Here is a tiny trained network, its code and every weight. The questions are about switching its units off for an input and a class, where a switched-off unit gives its printed mean instead of its output.

import numpy as np


def w(rows, s, z=0):
    codes = np.array(rows[::2]) - 128.0
    scale = np.full(codes.shape[1], s)
    scale[-1] = z or s
    return codes * scale


def f(y):
    return np.maximum(y, 0)


def log_softmax(a):
    a = a - a.max(-1, keepdims=True)
    return a - np.log(np.exp(a).sum(-1, keepdims=True))


def net(x, mask):
    res = np.array(x, float).reshape(1, 4) / 4 @ E
    y = f(res @ A[0][:, :-1].T + A[0][:, -1])
    res = res + np.where(mask, y, B[0][:, -1]) @ B[0][:, :-1]
    return log_softmax(res[-1] @ U[:, :-1].T + U[:, -1])


A, B = {}, {}
E = w([
[171,88,106,104,97,154,90,129,58,46,147,71],'x0',
[108,72,191,140,138,185,130,90,108,92,249,225],'x1',
[105,135,17,123,146,50,44,89,213,104,143,123],'x2',
[178,146,59,55,78,173,173,78,134,156,114,199],'x3',
],0.012)
A[0] = w([
[125,151,186,110,143,163,151,164,130,204,124,138,106],'neuron 1',
[98,197,169,135,143,85,132,166,166,171,116,191,86],'neuron 2',
[154,75,110,92,58,119,89,136,86,94,141,112,76],'neuron 3',
[110,130,170,221,129,92,111,136,150,120,159,109,4],'neuron 4',
[126,132,134,117,140,195,181,215,80,149,117,127,54],'neuron 5',
[89,64,157,75,125,156,139,61,121,120,193,155,92],'neuron 6',
[131,123,147,122,150,103,168,134,147,143,127,140,8],'neuron 7',
[169,164,94,91,190,119,191,189,118,135,60,48,71],'neuron 8',
[101,181,139,175,179,121,183,141,184,228,111,213,93],'neuron 9',
[99,149,77,135,206,71,83,116,165,126,171,109,109],'neuron 10',
[81,106,153,162,117,101,136,122,184,192,106,197,103],'neuron 11',
[97,130,141,84,78,154,152,98,159,106,168,144,60],'neuron 12',
[162,217,102,66,74,182,184,68,205,193,113,206,93],'neuron 13',
[33,95,145,170,133,169,102,103,132,135,161,157,65],'neuron 14',
[82,117,144,204,184,178,126,106,146,146,206,173,105],'neuron 15',
[81,221,82,99,74,93,117,188,92,151,72,52,50],'neuron 16',
[142,156,65,73,173,152,144,233,162,223,79,96,43],'neuron 17',
[76,111,78,161,131,87,109,147,148,146,130,181,124],'neuron 18',
[53,147,177,254,209,68,102,192,121,136,169,48,73],'neuron 19',
[115,137,57,174,142,106,111,82,178,66,126,153,87],'neuron 20',
[148,128,67,78,165,123,89,117,159,141,135,165,54],'neuron 21',
[217,158,36,80,94,156,132,134,53,83,147,167,135],'neuron 22',
[82,48,136,135,132,156,145,62,146,136,177,139,39],'neuron 23',
[175,131,160,164,110,151,51,150,116,94,151,62,116],'neuron 24',
[112,123,154,105,122,128,126,155,67,186,94,135,11],'neuron 25',
[184,116,195,168,140,161,161,156,131,159,113,122,90],'neuron 26',
[87,140,132,195,173,111,123,176,114,141,138,99,99],'neuron 27',
[153,108,191,140,77,140,165,155,72,188,110,116,101],'neuron 28',
],0.0098,0.0038)
B[0] = w([
[130,100,115,117,68,94,171,75,153,40,215,215,186],'neuron 1',
[83,68,148,105,136,81,12,213,44,33,156,62,194],'neuron 2',
[132,156,102,123,89,117,98,131,110,35,188,65,185],'neuron 3',
[217,171,172,166,104,120,101,91,169,200,125,130,172],'neuron 4',
[119,118,138,66,79,83,169,53,218,90,161,156,190],'neuron 5',
[88,44,137,125,193,194,117,133,112,153,121,78,204],'neuron 6',
[123,106,152,85,118,113,86,132,166,126,162,57,141],'neuron 7',
[126,44,107,129,214,180,128,128,132,93,66,138,223],'neuron 8',
[95,139,163,129,90,90,62,223,61,55,173,75,231],'neuron 9',
[155,104,74,85,62,57,163,59,183,157,192,179,217],'neuron 10',
[117,99,164,118,121,76,48,144,73,62,160,74,194],'neuron 11',
[128,65,134,138,158,170,171,138,176,208,64,151,165],'neuron 12',
[254,224,168,252,134,129,92,133,105,185,92,144,245],'neuron 13',
[137,49,108,151,169,159,169,146,160,152,50,132,179],'neuron 14',
[186,67,77,119,206,181,107,157,95,142,121,150,204],'neuron 15',
[118,35,91,84,204,177,178,186,117,140,110,161,236],'neuron 16',
[130,74,123,132,195,223,145,144,148,154,86,114,218],'neuron 17',
[133,132,108,39,73,67,176,87,137,65,162,112,183],'neuron 18',
[196,184,149,209,98,116,130,103,122,229,152,135,248],'neuron 19',
[158,86,83,29,87,106,136,81,153,140,178,170,203],'neuron 20',
[149,107,165,151,77,52,203,72,191,127,149,169,186],'neuron 21',
[128,172,227,205,82,56,71,196,49,192,135,103,220],'neuron 22',
[94,51,127,111,181,218,144,127,165,127,74,166,178],'neuron 23',
[138,174,141,158,124,54,89,182,68,102,178,87,187],'neuron 24',
[154,119,136,61,33,190,194,105,171,157,181,182,159],'neuron 25',
[178,154,72,117,40,99,166,92,157,91,153,167,185],'neuron 26',
[172,100,117,130,132,115,116,189,111,227,41,150,182],'neuron 27',
[169,98,159,91,43,31,174,91,167,109,149,214,202],'neuron 28',
],0.0068,0.016)
U = w([
[164,137,118,16,33,54,202,73,244,95,188,162,64],'0',
[211,222,170,214,108,94,109,171,126,255,132,121,68],'1',
[126,39,119,64,220,189,153,188,157,141,101,125,67],'2',
[118,142,153,71,77,52,47,222,48,41,190,36,154],'3',
[137,139,129,116,85,56,137,165,100,142,139,129,205],'4',
[22,224,91,133,133,113,193,94,169,120,90,146,1],'5',
[20,201,38,191,100,135,201,76,146,100,79,154,1],'6',
],0.0084,0.0048)

Each question gives the input, the list of numbers given to net, and the class t.
The units are the neurons (one row each of A and B). Each row of codes is followed by its name. A weight is (code - 128) times the scale printed after its matrix; where a second scale follows, it is the last column's (A, B and U).
mask holds one flag per neuron, in row order. A switched-off neuron (its flag False) gives its mean, the last column of its row in B, instead of its output. The means were averaged over made-up inputs and are rounded, as every weight is.
A unit's drop is (log p(t) with every unit on - log p(t) with that unit switched off) / (log p(t) with every unit on - log p(t) with every unit switched off).
The circuit of an input: a set's keep is (log p(t) with only the set's units on - log p(t) with every unit switched off) / (log p(t) with every unit on - log p(t) with every unit switched off). Starting from the 12 units with the biggest drops (on a tie, the unit counted first), units are removed one at a time, each time the one whose removal leaves the highest keep (on an exact tie, the one counted first), for as long as the keep stays at least 0.8.
circuit, biggest first: the units of the circuit, biggest drop first
k most important neurons: the k neurons with the biggest drops, biggest first
drop of u: that unit's drop, to one decimal
input [-6,-5,-3,-4], class 3: circuit, biggest first => neuron 2
input [-8,8,1,-5], class 2: 2 most important neurons => neuron 14; neuron 15
input [-8,7,-2,1], class 3: 3 most important neurons => neuron 9; neuron 11; neuron 2
input [3,-8,-5,-6], class 2: 2 most important neurons => neuron 16; neuron 8
input [2,1,-7,8], class 1: 4 most important neurons => neuron 13; neuron 22; neuron 10; neuron 20
input [7,-5,7,-5], class 0: 2 most important neurons => neuron 10; neuron 9
input [8,-1,8,0], class 0: 3 most important neurons => neuron 10; neuron 20; neuron 9
input [-7,-7,5,1], class 2: 2 most important neurons => neuron 17; neuron 16
input [2,8,-1,8], class 1: 3 most important neurons => neuron 13; neuron 22; neuron 16
input [4,-7,-6,-2], class 2: 3 most important neurons => neuron 8; neuron 16; neuron 10
input [-3,5,0,-6], class 1: 2 most important neurons => neuron 19; neuron 4
input [-7,-7,4,2], class 2: 4 most important neurons => neuron 17; neuron 16; neuron 8; neuron 22
input [8,-8,8,-2], class 0: 2 most important neurons => neuron 10; neuron 20
input [-8,-5,-1,7], class 3: circuit, biggest first => neuron 9
input [-6,-8,8,-8], class 0: 4 most important neurons => neuron 10; neuron 18; neuron 20; neuron 13
input [5,1,-3,-6], class 1: drop of neuron 19 => 0.3
input [1,7,2,8], class 1: drop of neuron 13 => 0.7
input [-8,-1,5,-2], class 3: drop of neuron 9 => 0.2
